Below is a small trained network, with its code and all its weights. Each question gives an input and a class and asks what happens when units are switched off, that is, made to give their printed mean instead of their output.

import numpy as np


def w(rows, s, z=0):
    codes = np.array(rows[::2]) - 128.0
    scale = np.full(codes.shape[1], s)
    scale[-1] = z or s
    return codes * scale


def f(y):
    return np.maximum(y, 0)


def log_softmax(a):
    a = a - a.max(-1, keepdims=True)
    return a - np.log(np.exp(a).sum(-1, keepdims=True))


def net(x, mask):
    res = np.array(x, float).reshape(1, 6) / 4 @ E
    y = f(res @ A[0][:, :-1].T + A[0][:, -1])
    res = res + np.where(mask, y, B[0][:, -1]) @ B[0][:, :-1]
    return log_softmax(res[-1] @ U[:, :-1].T + U[:, -1])


A, B = {}, {}
E = w([
[153,254,107,93,167,224,194],'x0',
[127,123,122,91,94,109,146],'x1',
[90,110,144,241,67,180,207],'x2',
[126,140,125,142,135,133,116],'x3',
[3,81,93,70,147,201,82],'x4',
[113,163,123,127,113,118,113],'x5',
],0.012)
A[0] = w([
[153,141,180,228,191,96,125,150],'n1',
[68,79,121,173,18,26,134,166],'n2',
[138,229,74,77,210,208,255,170],'n3',
[81,220,17,28,172,203,147,140],'n4',
[168,216,122,113,148,68,136,150],'n5',
[14,89,151,95,152,200,86,197],'n6',
[161,70,162,66,146,114,154,154],'n7',
[220,67,198,121,123,27,197,169],'n8',
[115,202,166,218,101,171,222,166],'n9',
[208,190,167,181,170,2,195,254],'n10',
[200,182,152,145,100,129,182,139],'n11',
[62,98,207,190,98,85,49,186],'n12',
[122,93,184,219,45,153,213,161],'n13',
[237,139,120,68,191,167,116,190],'n14',
[201,155,119,182,135,49,165,222],'n15',
[61,116,142,233,36,183,204,159],'n16',
[95,133,66,85,194,111,19,159],'n17',
[192,122,92,71,166,63,62,230],'n18',
],0.0098,0.0083)
B[0] = w([
[127,143,148,188,105,119,117,179],'n1',
[143,95,99,182,105,104,84,202],'n2',
[86,172,141,42,156,248,202,239],'n3',
[91,132,139,101,175,140,157,210],'n4',
[178,172,192,120,166,146,122,187],'n5',
[113,12,50,89,157,88,137,205],'n6',
[153,99,191,81,107,99,123,156],'n7',
[135,198,129,183,100,95,101,204],'n8',
[116,129,118,143,76,193,126,215],'n9',
[184,221,210,148,104,122,70,250],'n10',
[180,184,137,82,43,178,144,193],'n11',
[178,77,114,140,139,67,91,195],'n12',
[124,157,37,129,79,165,82,206],'n13',
[141,187,200,95,201,130,166,199],'n14',
[164,204,136,231,126,123,95,214],'n15',
[72,86,5,194,41,195,109,211],'n16',
[119,117,132,79,126,2,170,191],'n17',
[73,155,226,132,204,106,62,209],'n18',
],0.0094,0.022)
U = w([
[162,167,203,214,160,28,115,205],'0',
[254,183,200,114,206,177,151,99],'1',
[170,50,146,61,175,61,64,175],'2',
[111,150,106,78,228,115,229,199],'3',
[198,160,73,234,78,102,106,63],'4',
[166,208,113,162,56,212,192,5],'5',
[157,41,34,154,113,120,112,115],'6',
[49,98,82,132,119,209,210,146],'7',
],0.0088,0.0026)

Each question gives the input, the list of numbers given to net, and the class t.
The units are the neurons (one row each of A and B). Each row of codes is followed by its name. A weight is (code - 128) times the scale printed after its matrix; where a second scale follows, it is the last column's (A, B and U).
mask holds one flag per neuron, in row order. A switched-off neuron (its flag False) gives its mean, the last column of its row in B, instead of its output. The means were averaged over made-up inputs and are rounded, as every weight is.
A unit's drop is (log p(t) with every unit on - log p(t) with that unit switched off) / (log p(t) with every unit on - log p(t) with every unit switched off).
The circuit of an input: a set's keep is (log p(t) with only the set's units on - log p(t) with every unit switched off) / (log p(t) with every unit on - log p(t) with every unit switched off). Starting from the 12 units with the biggest drops (on a tie, the unit counted first), units are removed one at a time, each time the one whose removal leaves the highest keep (on an exact tie, the one counted first), for as long as the keep stays at least 0.8.
circuit, biggest first: the units of the circuit, biggest drop first
unit that matters most: the unit with the biggest drop
k most important neurons: the k neurons with the biggest drops, biggest first
drop when u is switched off: that unit's drop, to one decimal
input [1,3,-4,-8,7,4], class 3: unit that matters most -> n4
input [-1,6,-1,8,-4,3], class 0: circuit, biggest first -> n3, n16
input [0,3,0,-6,6,4], class 2: 2 most important neurons -> n3, n16
input [0,2,1,3,-5,2], class 4: circuit, biggest first -> n3, n18
input [6,8,0,-6,0,1], class 1: 3 most important neurons -> n16, n6, n13
input [0,6,7,0,0,1], class 4: 2 most important neurons -> n3, n2
input [-2,3,8,3,0,7], class 4: 2 most important neurons -> n6, n3
input [7,-6,1,-7,-8,-6], class 5: 3 most important neurons -> n9, n11, n18
input [-2,8,1,-6,7,1], class 6: 3 most important neurons -> n18, n10, n14
input [-6,-6,1,0,-8,-4], class 4: 2 most important neurons -> n13, n14
input [-3,1,6,-5,0,-4], class 4: 2 most important neurons -> n6, n3
input [0,6,-1,-8,-7,5], class 0: 2 most important neurons -> n3, n8
input [5,6,0,1,-6,-2], class 1: 2 most important neurons -> n16, n5
input [0,-4,8,4,-1,4], class 4: circuit, biggest first -> n3
input [-1,-4,-1,-1,-8,-5], class 0: drop when n8 is switched off -> 0.2
input [6,8,0,4,4,-7], class 3: drop when n16 is switched off -> 0.2
input [-1,-2,5,8,3,-7], class 6: drop when n3 is switched off -> 0.1
